Below are the code and all the weights of a small trained network. Each question names an input and a target symbol and asks about switching units off, where a switched-off unit gives its printed mean instead of its output.

import numpy as np


def w(rows, s, z=0):
    codes = np.array(rows[::2]) - 128.0
    scale = np.full(codes.shape[1], s)
    scale[-1] = z or s
    return codes * scale


def f(y):
    return np.maximum(y, 0)


def softmax(a):
    e = np.exp(a - a.max(-1, keepdims=True))
    return e / e.sum(-1, keepdims=True)


def log_softmax(a):
    a = a - a.max(-1, keepdims=True)
    return a - np.log(np.exp(a).sum(-1, keepdims=True))


def net(x, mask):
    ids = ['αγζηθμξπστψω'.index(c) for c in x.split()]
    T = len(ids)
    res = E[ids] + P[:T]
    u = 0
    for l in range(2):
        q, k, v = (res @ M[l].T for M in (Q, K, V))
        z = softmax(np.where(np.tri(T) > 0, q @ k.T / 2**0.5, -1e9)) @ v
        res = res + np.where(mask[u], z, O[l][:, -1]) @ O[l][:, :-1]
        u += 1
        y = f(res @ A[l][:, :-1].T + A[l][:, -1])
        res = res + np.where(mask[u : u + 12], y, B[l][:, -1]) @ B[l][:, :-1]
        u += 12
    return log_softmax(res[-1] @ U[:, :-1].T + U[:, -1])


Q, K, V, O, A, B = {}, {}, {}, {}, {}, {}
E = w([
[98,101,148,131,137,133,223,163,169,59,42,129],'α',
[129,87,139,202,103,122,210,105,115,105,158,180],'γ',
[134,48,93,179,113,144,178,101,115,88,136,186],'ζ',
[161,152,248,81,106,109,104,66,128,127,91,84],'η',
[211,127,127,97,137,69,135,172,153,88,143,125],'θ',
[153,95,67,81,106,36,112,81,190,185,98,125],'μ',
[206,42,104,205,122,150,61,173,149,164,122,132],'ξ',
[68,117,85,160,138,71,143,183,85,187,136,108],'π',
[177,169,136,189,136,107,96,133,95,148,175,182],'σ',
[149,162,44,191,151,172,85,136,68,127,130,167],'τ',
[148,96,109,19,151,210,83,77,96,169,98,56],'ψ',
[157,135,182,24,150,201,110,69,98,165,148,87],'ω',
],0.011)
P = w([
[170,155,116,119,2,148,181,119,57,207,87,125],'0',
[139,90,143,148,60,125,144,139,74,96,74,167],'1',
[164,107,140,149,77,130,127,131,52,127,85,146],'2',
[152,112,113,145,96,117,143,140,105,124,104,164],'3',
[156,101,120,145,115,123,130,125,97,126,123,148],'4',
[146,104,115,145,134,118,128,128,122,121,133,145],'5',
[148,95,117,151,149,119,111,122,131,122,145,139],'6',
[138,109,112,147,166,122,107,124,138,132,158,135],'7',
[128,106,113,146,180,123,91,121,150,119,166,125],'8',
[126,94,124,143,199,122,73,114,156,121,178,122],'9',
[121,106,112,151,208,117,78,115,170,131,190,131],'10',
[115,93,119,150,227,123,66,118,184,126,202,120],'11',
],0.0085)
Q[0] = w([
[46,169,121,67,126,109,186,178,229,107,105,92],'L0H1',
[138,64,25,246,172,67,189,160,157,78,230,241],'L0H1',
],0.012)
K[0] = w([
[132,108,146,154,70,112,144,120,154,77,87,165],'L0H1',
[118,113,132,134,248,129,100,133,158,121,169,117],'L0H1',
],0.016)
V[0] = w([
[36,136,141,174,128,99,255,107,94,122,143,141],'L0H1',
[129,171,90,237,123,38,69,245,110,175,113,121],'L0H1',
],0.006)
O[0] = w([
[96,151,175,204,122,228,62,58,205,254,91,112,187],'L0H1',
[76,124,197,10,152,194,150,191,196,106,79,215,254],'L0H1',
],0.0061,0.0029)
A[0] = w([
[77,144,196,1,170,114,113,138,131,139,111,91,157],'L0N1',
[149,143,72,228,121,129,120,89,97,127,182,126,91],'L0N2',
[104,91,85,177,107,61,152,172,66,139,161,142,153],'L0N3',
[161,108,125,135,78,154,158,164,108,134,118,103,78],'L0N4',
[84,128,90,187,132,47,122,185,67,145,150,121,106],'L0N5',
[138,131,129,158,158,184,59,127,153,135,135,193,143],'L0N6',
[46,122,188,105,110,201,143,147,191,198,87,145,2],'L0N7',
[137,123,125,88,144,100,224,200,109,4,157,189,88],'L0N8',
[183,207,192,124,123,106,125,109,134,165,173,134,243],'L0N9',
[151,153,93,237,107,123,113,104,92,162,189,151,114],'L0N10',
[159,125,126,79,106,48,132,105,171,161,99,109,208],'L0N11',
[116,95,134,136,110,155,154,182,160,109,107,155,79],'L0N12',
],0.007,0.0019)
B[0] = w([
[111,144,147,22,98,119,80,145,100,65,125,91,212],'L0N1',
[45,116,89,100,106,150,127,120,121,87,190,139,220],'L0N2',
[86,138,99,75,75,127,73,198,152,128,144,149,250],'L0N3',
[160,118,102,137,71,136,115,133,107,128,114,100,166],'L0N4',
[55,166,118,130,106,142,102,197,196,131,90,66,195],'L0N5',
[79,122,104,177,152,163,118,101,149,144,146,150,239],'L0N6',
[73,168,77,191,79,63,100,184,167,141,122,61,244],'L0N7',
[182,135,162,155,140,125,76,254,146,218,98,157,253],'L0N8',
[142,139,213,132,109,102,123,131,165,136,173,105,191],'L0N9',
[45,138,130,99,104,143,149,111,120,74,204,142,229],'L0N10',
[129,42,88,85,122,69,117,76,164,127,123,115,180],'L0N11',
[162,95,129,175,95,159,138,138,116,155,94,143,212],'L0N12',
],0.0073,0.0033)
Q[1] = w([
[121,110,143,99,80,156,82,91,96,62,144,99],'L1H1',
[158,203,176,77,144,124,122,96,99,150,51,9],'L1H1',
],0.012)
K[1] = w([
[157,131,123,75,54,131,133,65,131,167,163,102],'L1H1',
[144,117,138,143,4,138,180,145,103,152,89,145],'L1H1',
],0.011)
V[1] = w([
[144,32,104,124,118,55,131,118,181,147,58,58],'L1H1',
[117,92,3,116,144,215,114,141,85,137,66,131],'L1H1',
],0.0077)
O[1] = w([
[172,146,91,99,180,122,254,187,218,93,120,114,126],'L1H1',
[56,111,199,96,244,25,157,163,42,204,157,92,253],'L1H1',
],0.0069,0.0033)
A[1] = w([
[68,109,135,84,151,70,198,152,76,98,171,98,82],'L1N1',
[251,155,111,124,136,159,141,113,154,49,78,70,93],'L1N2',
[78,170,84,191,74,164,151,116,149,81,158,113,2],'L1N3',
[164,86,170,201,129,189,54,107,101,193,121,143,100],'L1N4',
[150,126,160,47,176,104,154,111,60,109,129,115,69],'L1N5',
[85,153,106,230,63,184,93,98,157,153,148,134,42],'L1N6',
[154,117,176,181,234,181,201,92,182,186,61,140,171],'L1N7',
[109,74,151,83,141,197,92,44,96,54,149,112,181],'L1N8',
[95,78,110,162,131,129,197,24,79,94,192,93,142],'L1N9',
[172,117,74,187,92,184,157,1,160,39,115,129,54],'L1N10',
[144,155,36,159,77,116,196,162,210,77,142,140,123],'L1N11',
[143,168,150,140,191,176,234,158,134,50,156,123,37],'L1N12',
],0.0071,0.0046)
B[1] = w([
[137,192,92,169,103,202,107,79,194,130,69,112,230],'L1N1',
[164,119,113,110,104,132,143,144,89,207,244,82,158],'L1N2',
[172,129,127,115,228,86,106,102,50,129,89,90,182],'L1N3',
[148,222,91,191,145,76,119,68,154,196,117,155,254],'L1N4',
[163,176,104,152,189,104,102,124,79,37,46,135,152],'L1N5',
[189,137,61,137,158,111,104,176,125,46,79,58,224],'L1N6',
[134,57,133,188,192,201,152,77,123,106,129,21,199],'L1N7',
[159,111,177,149,78,131,157,157,99,90,178,223,225],'L1N8',
[115,162,120,170,110,41,249,147,151,85,180,153,207],'L1N9',
[84,254,152,68,179,155,199,137,163,171,125,121,178],'L1N10',
[104,100,180,75,156,159,70,66,67,140,99,153,248],'L1N11',
[136,78,41,79,100,33,85,74,176,206,95,185,146],'L1N12',
],0.007,0.0049)
U = w([
[149,61,175,218,180,235,152,102,118,120,119,41,229],'α',
[200,171,68,189,60,169,59,86,214,132,89,166,126],'γ',
[97,131,184,123,188,76,85,56,19,239,147,155,79],'ζ',
[144,165,130,102,115,175,162,112,139,186,183,105,80],'η',
[231,81,156,96,134,97,146,247,102,129,157,131,157],'θ',
[130,73,37,54,146,46,135,24,182,160,91,166,95],'μ',
[115,201,155,87,204,160,161,114,112,58,55,185,65],'ξ',
[2,185,116,83,70,152,105,204,198,149,122,77,201],'π',
[92,61,198,81,45,219,93,92,130,101,111,211,143],'σ',
[119,81,131,114,111,135,50,126,34,45,115,92,93],'τ',
[170,207,62,166,172,55,168,135,115,120,109,54,4],'ψ',
[94,119,117,167,75,75,222,117,142,93,196,163,162],'ω',
],0.0052,0.0032)

Each question gives the input, a string of symbols that net reads in full, and the target symbol t.
The units are the heads (2 rows each of Q, K, V and O) and the neurons (one row each of A and B). Each row of codes is followed by its name. A weight is (code - 128) times the scale printed after its matrix; where a second scale follows, it is the last column's (O, A, B and U).
mask holds one flag per unit, layer by layer, with each layer's heads first. A switched-off unit (its flag False) gives its mean, the last column of its rows in O or B, instead of its output. The means were averaged over made-up inputs and are rounded, as every weight is.
A unit's drop is (log p(t) with every unit on - log p(t) with that unit switched off) / (log p(t) with every unit on - log p(t) with every unit switched off).
The circuit of an input: a set's keep is (log p(t) with only the set's units on - log p(t) with every unit switched off) / (log p(t) with every unit on - log p(t) with every unit switched off). Starting from the 12 units with the biggest drops (on a tie, the unit counted first), units are removed one at a time, each time the one whose removal leaves the highest keep (on an exact tie, the one counted first), for as long as the keep stays at least 0.8.
circuit, biggest first: the units of the circuit, biggest drop first
most important unit: the unit with the biggest drop
k most important neurons: the k neurons with the biggest drops, biggest first
top k neurons in layer l: the k neurons of layer l with the biggest drops, biggest first
input γ θ σ ζ ψ ζ α ζ η, target γ: top 2 neurons in layer 0 -> L0N10, L0N9
input ζ τ π ζ η ζ γ ξ η γ, target θ: circuit, biggest first -> L0H1, L0N8
input ξ μ γ ζ ζ π ζ π π η, target ξ: 3 most important neurons -> L1N5, L0N1, L1N1
input ζ η ζ ω π ζ π ζ, target α: most important unit -> L0H1
input μ η ζ α ζ, target ω: circuit, biggest first -> L0H1, L1N9, L0N10, L0N8
input π γ η γ η γ ζ τ, target ζ: circuit, biggest first -> L1H1, L0N6
input α π ζ γ γ γ μ γ τ σ, target ζ: circuit, biggest first -> L1H1, L1N4, L0N6
input σ ζ α τ π γ, target ζ: 3 most important neurons -> L0N6, L1N4, L0N8
input γ ζ μ ζ μ γ, target μ: circuit, biggest first -> L1H1, L1N12, L0N11, L1N11
input π ξ ξ σ η ζ μ ψ, target π: circuit, biggest first -> L0H1, L0N7
input θ π π ζ ξ μ ζ ζ σ, target γ: circuit, biggest first -> L1H1, L1N4, L0N9, L0N6
input π τ ψ π, target π: circuit, biggest first -> L0N5, L0N3
input σ σ η σ η τ θ σ σ ξ, target γ: circuit, biggest first -> L1H1, L1N4, L0N9
input ζ π σ α α γ ζ ξ, target θ: most important neuron -> L0N8
input ω θ ζ μ ξ γ ζ ψ η, target ω: top 2 neurons in layer 1 -> L1N9, L1N8
input τ ψ γ γ, target π: 3 most important neurons -> L0N3, L0N5, L1N1
input π ζ ξ, target α: 2 most important neurons -> L1N7, L0N3
input ζ ω ζ ζ σ ζ π γ, target α: top 2 neurons in layer 0 -> L0N3, L0N1
input ξ α γ ζ ψ, target ξ: 3 most important neurons -> L1N5, L0N1, L1N1
input γ ζ τ γ, target ζ: top neuron in layer 1 -> L1N4
input γ γ π ψ, target γ: top 2 neurons in layer 0 -> L0N10, L0N9
input π τ η μ, target μ: 2 most important neurons -> L0N11, L0N8
input η γ γ π ζ α α ζ α τ γ η, target η: 3 most important neurons -> L1N2, L1N10, L0N9
input ζ ω η ξ η ζ ζ ψ ξ ζ, target π: 3 most important neurons -> L0N3, L1N1, L0N5
input ξ α σ η ω, target ξ: 2 most important neurons -> L1N5, L0N1
input τ σ ζ μ γ, target μ: 4 most important neurons -> L1N12, L0N11, L0N10, L0N12
input ω τ η π ζ ζ η, target ω: 2 most important neurons -> L1N9, L0N8
